Q:
[[-1.00 -1.48  0.31  1.39 -0.67  0.40]
 [ 0.68 -0.81  2.33  0.57 -0.44 -0.38]
 [-0.64 -1.70  0.43 -0.39  6.22 -0.06]]
A: -0.39

Q:
[[ 0.80  1.24  7.38  0.08  2.58  0.35]
 [ 3.92 -1.62  1.45  1.15  2.47  1.86]
 [ 5.50 -0.05  1.81  0.41  2.23  1.42]]
A: 0.41

Q:
[[ 2.69 -2.10 -2.63 -4.18]
 [-2.57 -3.60  2.18 -1.62]
 [ 0.31 -1.77  5.96  1.67]]
A: -1.77

Q:
[[-1.25 -6.29 -0.26  1.46 -1.41]
 [ 4.03 -4.90  0.56  1.30 -1.57]
 [ 4.92 -3.08 -4.70 -1.85 -6.00]]
A: -4.70

Q:
[[-2.92  0.82 -1.78 -1.37  2.70  4.76 -3.10]
 [-3.66  6.65 -3.64 -5.55  4.77  4.28  0.10]
 [ 3.63 -4.30  1.17  0.39 -4.30 -0.31  1.29]]
A: -4.30

Q:
[[ 0.27  0.80 -1.35  1.85 -0.78  0.91  0.44]
 [ 0.00  0.66 -0.38 -1.17 -0.85  3.12  1.85]
 [-0.46  1.01 -2.22  6.11 -1.22 -1.64  0.31]]
A: -1.22

Q:
[[-0.91 -5.41  1.45  1.10 -1.98  1.59 -4.20]
 [-3.19 -3.42 -0.26  5.00 -1.87  3.69 -4.34]
 [ 0.23 -6.74  1.42  0.38  0.71  5.48 -0.75]]
A: 0.71

Q:
[[-3.65 -2.08 -1.40  0.82 -1.57  3.92]
 [ 5.62  4.41 -4.58 -5.62  2.05 -2.81]
 [ 0.22 -4.25 -2.14 -5.27  2.16 -1.68]]
A: -5.27
---
[[ 0.90  0.32 -6.47 -6.08 -3.19]
 [-0.27  0.56 -4.48 -5.93 -5.12]
 [ 0.50  0.47 -5.84 -6.10 -3.92]] ans = -0.27

[[ 1.34  0.38  2.54  1.27  1.18 -4.89 -2.74]
 [ 3.04  3.05 -4.30  1.57  1.28  5.31 -0.97]
 [-6.12 -2.71 -5.49  4.72  0.76  3.56  2.86]] ans = 3.04

[[-0.03  4.68  5.44 -3.32]
 [-1.20  0.79  2.38  2.10]
 [-0.66 -1.80 -6.25  6.78]] ans = -1.20

[[ 1.33  1.41  3.66  1.68  2.59  6.36  4.10]
 [-0.07 -0.10 -0.91  0.01  0.51 -0.53  0.69]
 [-0.28 -0.22  0.58 -0.26 -0.45  0.90 -0.35]] ans = -0.07

[[ 2.97  0.66  0.43 -0.32 -5.74]
 [-3.11 -3.88 -3.97 -4.23  3.37]
 [ 1.00 -0.46 -0.59 -1.16 -1.36]] ans = -3.11

[[ 4.02  0.62 -2.35  0.28 -4.99 -2.79 -3.51]
 [ 0.52  6.78 -0.86 -1.31  0.75  2.24  6.16]
 [-1.83  5.72  1.22 -1.31  3.41  3.31  6.20]] ans = 0.52

[[-1.74 -2.07 -5.55 -2.38 -1.91]
 [-2.11 -2.75 -6.96 -3.49 -2.73]
 [-1.98 -2.58 -6.67 -3.25 -2.54]] ans = -2.11
---
[[-3.05 -0.26  3.09  0.44]
 [ 6.00 -1.82 -1.59 -1.37]] --> -1.59

[[ 3.82  4.53  4.94 -5.32  3.52  2.94  4.86]
 [-5.04  1.15  2.44 -4.26 -2.55 -3.28 -5.11]
 [-4.02  0.35  1.17 -2.93 -1.93 -1.56 -3.82]] --> 2.44

[[ 0.66  4.73  1.20  3.47  2.50 -5.93]
 [-2.30 -0.60 -5.95 -5.01 -4.95  4.89]
 [-0.23  2.75  1.54  4.23  5.41 -5.33]] --> -5.95

[[ 1.62 -3.66 -0.03  1.59 -4.20]
 [-0.40 -6.85 -3.48 -3.36  2.25]] --> -3.48

[[-0.71 -1.87 -6.58  0.16  0.43]
 [ 1.27  3.30  1.95  2.38  3.76]
 [-1.86  2.60  1.94  1.61  3.14]] --> 1.95

[[ 1.97 -3.68  0.43  2.67 -0.58  1.82]
 [ 1.97 -3.68 -0.88  5.75  0.59 -2.55]] --> -0.88

[[-0.42  0.06 -1.97 -4.39 -1.69]
 [ 1.50  5.64  0.02  2.21  2.07]] --> 0.02

[[ 1.27 -2.10 -1.03  0.25  0.67  0.68 -6.11]
 [ 5.43 -0.50 -3.04  1.58 -0.35  2.44 -0.28]
 [ 3.74 -0.11 -0.75 -0.07 -0.78  0.51  0.16]] --> -3.04

[[ 2.92 -3.30 -2.74 -0.55 -1.03  2.62  6.04]
 [-0.25 -1.06 -3.91 -1.67 -1.12  1.80  6.29]] --> -3.91

[[-3.19  6.71  1.43 -2.03]
 [ 5.54 -2.93  1.43  0.08]] --> 1.43
---
[[ 23  -8  45 -14  -5   5 -17]
 [ -6 -28 -43  -5 -10 -19 -17]
 [ 21 -20  41 -25 -16   0 -29]] | 23, -29

[[6241 3705 7018 5601 4079 4631 8651]
 [5919 3360 4222 4336 3842 3662 3044]] | 6241, 3044

[ 189  363  612 -929 -782 -260 -305] | 189, -305

[[ 81  76  91 181]
 [235 238  59 204]
 [226 222  63 203]] | 81, 203

[213 189  38 192  14 185 164] | 213, 164

[1797 3270 8135 7421 1336] | 1797, 1336
---
[[-1.48  0.64 -1.99 -1.25  1.08]
 [-0.09  0.15  6.24  0.07  0.46]]
0.46

[[ 0.38  1.23  4.79 -0.30 -5.77]
 [-0.93 -6.04  3.35  2.59 -3.01]
 [ 4.16  3.21  0.22 -1.86  4.45]]
-3.01

[[6.66 2.74 4.88 2.93 4.98 4.99 4.50]
 [5.19 3.55 5.69 3.83 5.78 5.62 4.81]
 [6.56 3.14 4.36 2.93 4.98 5.24 4.81]]
4.81

[[ 0.92  0.62 -1.09 -0.25  1.09]
 [-0.32  5.68 -2.66 -1.63 -0.47]]
-0.47

[[ 1.83  0.85  0.09 -5.28]
 [ 1.76  0.52  1.15 -6.18]]
-6.18

[[-2.69  1.20 -1.64 -6.98]
 [-5.69  2.89 -1.41 -4.09]
 [-3.29  1.42 -0.20 -5.19]]
-4.09
---
[-4.31  5.35 -1.87  4.83  4.46 -5.85  6.03] ==> 4.83

[-5.01 -1.51  3.14  3.26  5.28] ==> -1.51

[-1.50  3.91  4.79 -3.99  4.50  6.29] ==> 4.79

[[ 1.11  0.98 -1.36 -1.00  0.40]
 [ 5.84 -5.37  3.55  7.27  3.51]] ==> -5.37

[ 1.08  5.90 -5.10  3.26 -4.87  5.70] ==> -5.10

[-4.55 -2.78  5.19  7.02] ==> -4.55
---
[[ 254 -313  719 -533 -694  -47   -1]
 [ -79 -506  240   37 -115 -258 -245]] → 719, 254

[271 878  47 464] → 878, 464

[-46  13  23  29] → 29, 23

[20 82 33 19 29] → 82, 33

[9686 2484 1923 6917 5636 1552] → 9686, 6917

[ 55 224 209 141  93 252  23] → 252, 224
